Below is a small trained network, with its code and all its weights. Each question gives an input and a class and asks what happens when units are switched off, that is, made to give their printed mean instead of their output.

import numpy as np


def w(rows, s, z=0):
    codes = np.array(rows[::2]) - 128.0
    scale = np.full(codes.shape[1], s)
    scale[-1] = z or s
    return codes * scale


def norm(h):
    return h / np.sqrt((h * h).mean(-1, keepdims=True) + 1e-5)


def f(y):
    return y / 2 * (1 + np.tanh(0.7978845608 * (y + 0.044715 * y**3)))


def log_softmax(a):
    a = a - a.max(-1, keepdims=True)
    return a - np.log(np.exp(a).sum(-1, keepdims=True))


def net(x, mask):
    res = np.array(x, float).reshape(1, 6) / 4 @ E
    u = 0
    for l in range(2):
        y = f(norm(res) @ A[l][:, :-1].T + A[l][:, -1])
        res = res + np.where(mask[u : u + 9], y, B[l][:, -1]) @ B[l][:, :-1]
        u += 9
    return log_softmax(norm(res)[-1] @ U[:, :-1].T + U[:, -1])


A, B = {}, {}
E = w([
[128,191,80,109,132,123,78],'x0',
[255,210,67,176,99,187,232],'x1',
[129,127,128,135,130,128,126],'x2',
[173,57,80,47,193,134,143],'x3',
[161,113,112,91,26,17,130],'x4',
[125,130,131,126,130,127,131],'x5',
],0.0055)
A[0] = w([
[54,156,118,121,135,54,81,81],'L0N0',
[15,249,214,213,33,98,116,92],'L0N1',
[82,254,46,98,149,108,67,15],'L0N2',
[93,162,174,134,229,194,148,98],'L0N3',
[166,245,77,76,181,126,58,154],'L0N4',
[138,17,215,210,134,128,230,126],'L0N5',
[19,100,194,83,147,82,61,137],'L0N6',
[149,76,121,44,146,111,119,253],'L0N7',
[158,103,58,138,39,35,138,96],'L0N8',
],0.0064,0.0044)
B[0] = w([
[125,94,171,148,121,108,205,160],'L0N0',
[215,62,61,121,195,99,79,240],'L0N1',
[25,133,49,98,122,126,209,139],'L0N2',
[143,69,147,203,36,151,109,188],'L0N3',
[84,106,79,162,114,70,149,188],'L0N4',
[52,175,2,118,146,65,157,188],'L0N5',
[137,234,153,142,138,130,164,253],'L0N6',
[196,117,103,201,151,85,106,237],'L0N7',
[93,99,173,179,104,167,161,193],'L0N8',
],0.0097,0.0055)
A[1] = w([
[160,107,160,97,27,65,148,4],'L1N0',
[228,173,145,196,100,151,139,156],'L1N1',
[65,134,220,23,134,107,73,111],'L1N2',
[38,62,98,201,105,129,206,151],'L1N3',
[163,179,85,74,45,202,191,26],'L1N4',
[68,130,117,151,161,248,97,41],'L1N5',
[97,118,123,131,138,254,116,145],'L1N6',
[61,213,56,92,154,99,189,103],'L1N7',
[48,94,170,116,159,62,64,135],'L1N8',
],0.0091,0.0041)
B[1] = w([
[129,32,129,205,22,254,116,140],'L1N0',
[129,145,222,97,202,122,113,255],'L1N1',
[70,243,219,84,204,195,245,124],'L1N2',
[41,131,121,108,99,58,46,243],'L1N3',
[45,152,190,102,144,183,204,152],'L1N4',
[157,35,132,134,46,167,178,149],'L1N5',
[150,94,175,135,27,99,139,149],'L1N6',
[43,132,166,83,139,88,153,186],'L1N7',
[158,183,75,89,94,242,218,164],'L1N8',
],0.01,0.0066)
U = w([
[114,233,214,99,150,195,228,100],'0',
[43,139,50,147,85,43,166,82],'1',
[149,27,186,215,5,177,91,95],'2',
[112,113,177,145,158,73,86,215],'3',
[230,119,73,147,168,128,82,126],'4',
[102,124,186,146,153,72,83,182],'5',
[139,142,148,16,111,131,20,2],'6',
],0.012,0.0095)

Each question gives the input, the list of numbers given to net, and the class t.
The units are the neurons (one row each of A and B). Each row of codes is followed by its name. A weight is (code - 128) times the scale printed after its matrix; where a second scale follows, it is the last column's (A, B and U).
mask holds one flag per neuron, layer by layer. A switched-off neuron (its flag False) gives its mean, the last column of its row in B, instead of its output. The means were averaged over made-up inputs and are rounded, as every weight is.
A unit's drop is (log p(t) with every unit on - log p(t) with that unit switched off) / (log p(t) with every unit on - log p(t) with every unit switched off).
The circuit of an input: a set's keep is (log p(t) with only the set's units on - log p(t) with every unit switched off) / (log p(t) with every unit on - log p(t) with every unit switched off). Starting from the 12 units with the biggest drops (on a tie, the unit counted first), units are removed one at a time, each time the one whose removal leaves the highest keep (on an exact tie, the one counted first), for as long as the keep stays at least 0.8.
units of the circuit, in order: the units of the circuit, biggest drop first
unit that matters most: the unit with the biggest drop
k most important neurons of layer l: the k neurons of layer l with the biggest drops, biggest first
drop when u is switched off: that unit's drop, to one decimal
input [3,8,-8,7,-2,0], class 0: units of the circuit, in order : (L0N1)
input [3,-7,-1,-8,0,-1], class 4: units of the circuit, in order : (L0N1 L1N8)
input [1,-4,-3,8,8,-5], class 2: units of the circuit, in order : (L1N0 L0N1)
input [8,-5,-7,1,7,-6], class 1: 2 most important neurons of layer 0 : (L0N2 L0N3)
input [6,4,4,-8,1,-1], class 4: 2 most important neurons of layer 0 : (L0N1 L0N5)
input [-6,-3,-3,-8,-2,-3], class 4: units of the circuit, in order : (L0N1 L1N3)
input [-7,-4,-7,6,5,-7], class 1: 3 most important neurons of layer 0 : (L0N5 L0N1 L0N3)
input [8,-3,-6,8,4,5], class 1: 2 most important neurons of layer 0 : (L0N4 L0N1)
input [-3,8,-4,2,7,-8], class 0: units of the circuit, in order : (L1N4 L0N1)
input [-7,5,-2,-8,8,3], class 2: 2 most important neurons of layer 0 : (L0N6 L0N7)
input [8,-7,-2,-3,0,-4], class 1: 4 most important neurons of layer 0 : (L0N2 L0N4 L0N1 L0N0)
input [-2,-7,-6,7,-1,4], class 0: 2 most important neurons of layer 1 : (L1N8 L1N3)
input [5,6,-4,2,-7,0], class 2: 4 most important neurons of layer 0 : (L0N6 L0N5 L0N3 L0N7)
input [4,-3,6,-1,-7,-3], class 2: most important neuron of layer 1 : (L1N5)
input [-3,-7,-3,-6,-2,3], class 0: 2 most important neurons of layer 1 : (L1N8 L1N3)
input [-5,-3,7,8,1,-2], class 4: 2 most important neurons of layer 1 : (L1N3 L1N1)
input [5,5,7,4,5,2], class 3: 2 most important neurons of layer 1 : (L1N1 L1N8)
input [-7,-5,3,-6,2,-4], class 1: 2 most important neurons of layer 0 : (L0N5 L0N7)
input [-3,-7,6,3,5,1], class 0: 2 most important neurons of layer 0 : (L0N1 L0N3)
input [6,-4,2,0,4,-4], class 1: unit that matters most : L0N2
input [8,-5,0,8,-3,-5], class 1: drop when L1N1 is switched off : 0.6
input [5,-4,-4,-6,-8,8], class 2: drop when L1N5 is switched off : 0.1
input [4,-1,-7,7,8,-6], class 2: drop when L1N0 is switched off : 0.4
input [0,-3,2,-8,8,-1], class 2: drop when L0N7 is switched off : 0.3
